Below is a small trained network, with its code and all its weights. Each question gives an input and a class and asks what happens when units are switched off, that is, made to give their printed mean instead of their output.

import numpy as np


def w(rows, s, z=0):
    codes = np.array(rows[::2]) - 128.0
    scale = np.full(codes.shape[1], s)
    scale[-1] = z or s
    return codes * scale


def f(y):
    return np.maximum(y, 0)


def log_softmax(a):
    a = a - a.max(-1, keepdims=True)
    return a - np.log(np.exp(a).sum(-1, keepdims=True))


def net(x, mask):
    res = np.array(x, float).reshape(1, 7) / 4 @ E
    y = f(res @ A[0][:, :-1].T + A[0][:, -1])
    res = res + np.where(mask, y, B[0][:, -1]) @ B[0][:, :-1]
    return log_softmax(res[-1] @ U[:, :-1].T + U[:, -1])


A, B = {}, {}
E = w([
[107,105,112,254,107,18,166,214],'x0',
[171,194,113,166,156,199,76,101],'x1',
[165,99,30,29,4,162,80,158],'x2',
[183,43,165,122,133,190,109,154],'x3',
[102,132,95,131,85,131,185,148],'x4',
[157,63,59,108,249,138,168,230],'x5',
[114,49,147,119,198,131,28,35],'x6',
],0.0081)
A[0] = w([
[123,119,160,111,104,123,157,140,12],'neuron 1',
[144,126,251,196,207,164,94,85,132],'neuron 2',
[130,135,114,171,151,102,138,154,64],'neuron 3',
[124,135,134,165,130,160,156,139,38],'neuron 4',
[142,153,129,145,114,134,119,136,8],'neuron 5',
[140,173,56,154,154,175,65,114,188],'neuron 6',
[139,158,133,137,117,165,118,138,2],'neuron 7',
[106,54,127,136,128,85,136,100,113],'neuron 8',
[132,126,99,119,113,134,140,138,89],'neuron 9',
[113,110,113,115,112,134,134,119,229],'neuron 10',
[121,161,128,122,4,107,117,87,183],'neuron 11',
[129,165,139,173,136,90,162,164,186],'neuron 12',
[119,90,143,133,128,73,140,124,240],'neuron 13',
[118,71,133,147,137,77,132,128,64],'neuron 14',
[149,95,146,114,150,177,126,212,108],'neuron 15',
[128,128,95,149,140,253,178,105,46],'neuron 16',
[110,137,137,107,131,98,135,105,43],'neuron 17',
[155,98,147,117,148,177,133,199,94],'neuron 18',
[134,119,168,136,121,149,115,112,198],'neuron 19',
[136,144,113,116,129,193,136,119,112],'neuron 20',
[142,78,105,99,191,158,57,131,165],'neuron 21',
[132,136,110,136,144,113,73,143,52],'neuron 22',
[129,186,133,176,147,89,143,184,149],'neuron 23',
[121,154,146,116,119,112,148,142,109],'neuron 24',
[135,117,121,118,187,134,116,144,54],'neuron 25',
],0.019,0.0022)
B[0] = w([
[136,81,100,137,146,130,109,136,148],'neuron 1',
[69,159,138,150,125,4,77,80,254],'neuron 2',
[143,186,109,110,118,109,159,146,171],'neuron 3',
[141,129,133,116,122,113,132,143,150],'neuron 4',
[132,116,136,121,128,121,146,117,141],'neuron 5',
[98,41,74,130,124,99,115,82,181],'neuron 6',
[134,122,109,133,141,96,129,134,146],'neuron 7',
[123,84,94,108,117,75,153,147,176],'neuron 8',
[114,102,165,131,141,103,106,122,151],'neuron 9',
[128,152,134,155,123,143,153,123,152],'neuron 10',
[137,100,177,228,141,155,49,75,221],'neuron 11',
[131,151,126,100,128,55,133,139,196],'neuron 12',
[128,125,129,127,139,86,110,143,177],'neuron 13',
[126,109,88,96,137,108,150,153,176],'neuron 14',
[151,78,124,121,131,175,136,182,181],'neuron 15',
[111,193,185,114,131,125,109,167,172],'neuron 16',
[150,120,149,174,106,139,171,144,146],'neuron 17',
[153,98,111,119,145,167,115,189,176],'neuron 18',
[120,141,134,153,121,121,157,116,162],'neuron 19',
[113,179,154,159,120,128,126,145,161],'neuron 20',
[164,128,130,121,131,227,144,98,207],'neuron 21',
[146,83,126,125,135,128,153,112,145],'neuron 22',
[105,142,117,96,128,97,183,163,199],'neuron 23',
[132,88,140,147,120,131,121,136,152],'neuron 24',
[85,104,116,148,89,138,118,109,165],'neuron 25',
],0.026,0.023)
U = w([
[229,226,57,12,171,110,119,75,1],'0',
[237,91,183,149,171,254,113,103,142],'1',
[99,185,143,97,159,160,120,93,78],'2',
[155,176,127,53,185,33,208,229,179],'3',
[209,203,154,88,122,216,212,48,26],'4',
[209,61,25,40,172,152,212,133,142],'5',
[111,125,146,171,130,36,102,13,230],'6',
],0.0073,0.0027)

Each question gives the input, the list of numbers given to net, and the class t.
The units are the neurons (one row each of A and B). Each row of codes is followed by its name. A weight is (code - 128) times the scale printed after its matrix; where a second scale follows, it is the last column's (A, B and U).
mask holds one flag per neuron, in row order. A switched-off neuron (its flag False) gives its mean, the last column of its row in B, instead of its output. The means were averaged over made-up inputs and are rounded, as every weight is.
A unit's drop is (log p(t) with every unit on - log p(t) with that unit switched off) / (log p(t) with every unit on - log p(t) with every unit switched off).
The circuit of an input: a set's keep is (log p(t) with only the set's units on - log p(t) with every unit switched off) / (log p(t) with every unit on - log p(t) with every unit switched off). Starting from the 12 units with the biggest drops (on a tie, the unit counted first), units are removed one at a time, each time the one whose removal leaves the highest keep (on an exact tie, the one counted first), for as long as the keep stays at least 0.8.
circuit, biggest first: the units of the circuit, biggest drop first
unit that matters most: the unit with the biggest drop
k most important neurons: the k neurons with the biggest drops, biggest first
drop when u is switched off: that unit's drop, to one decimal
input [-1,-4,0,4,5,0,-2], class 1: most important neuron : [neuron 2]
input [-4,-8,4,5,-5,5,7], class 5: 2 most important neurons : [neuron 11; neuron 8]
input [4,4,7,1,8,8,-3], class 3: 2 most important neurons : [neuron 16; neuron 21]
input [-8,7,5,-8,2,7,-7], class 2: 2 most important neurons : [neuron 2; neuron 16]
input [-6,4,3,-5,8,6,-4], class 3: 2 most important neurons : [neuron 11; neuron 16]
input [-7,4,-6,1,2,8,-3], class 2: circuit, biggest first : [neuron 21; neuron 16]
input [5,1,4,-7,-1,1,0], class 3: 2 most important neurons : [neuron 2; neuron 23]
input [-4,-1,7,-1,-8,-2,-8], class 1: 2 most important neurons : [neuron 2; neuron 12]
input [-3,-1,-3,-8,6,5,1], class 3: 2 most important neurons : [neuron 11; neuron 2]
input [-3,5,-5,7,3,7,3], class 2: 3 most important neurons : [neuron 2; neuron 21; neuron 18]
input [4,-6,7,-6,5,4,-7], class 3: 2 most important neurons : [neuron 2; neuron 23]
input [5,3,-2,4,-1,8,-1], class 3: drop when neuron 12 is switched off : 0.3
input [-6,1,2,4,0,3,8], class 1: drop when neuron 21 is switched off : 1.3
input [-7,8,7,5,-6,8,8], class 1: unit that matters most : neuron 21
input [8,-6,1,4,7,0,-2], class 3: drop when neuron 22 is switched off : 0.0
input [2,-4,6,1,3,5,4], class 5: drop when neuron 11 is switched off : 0.1
input [-8,5,4,3,4,-3,1], class 1: 2 most important neurons : [neuron 2; neuron 21]
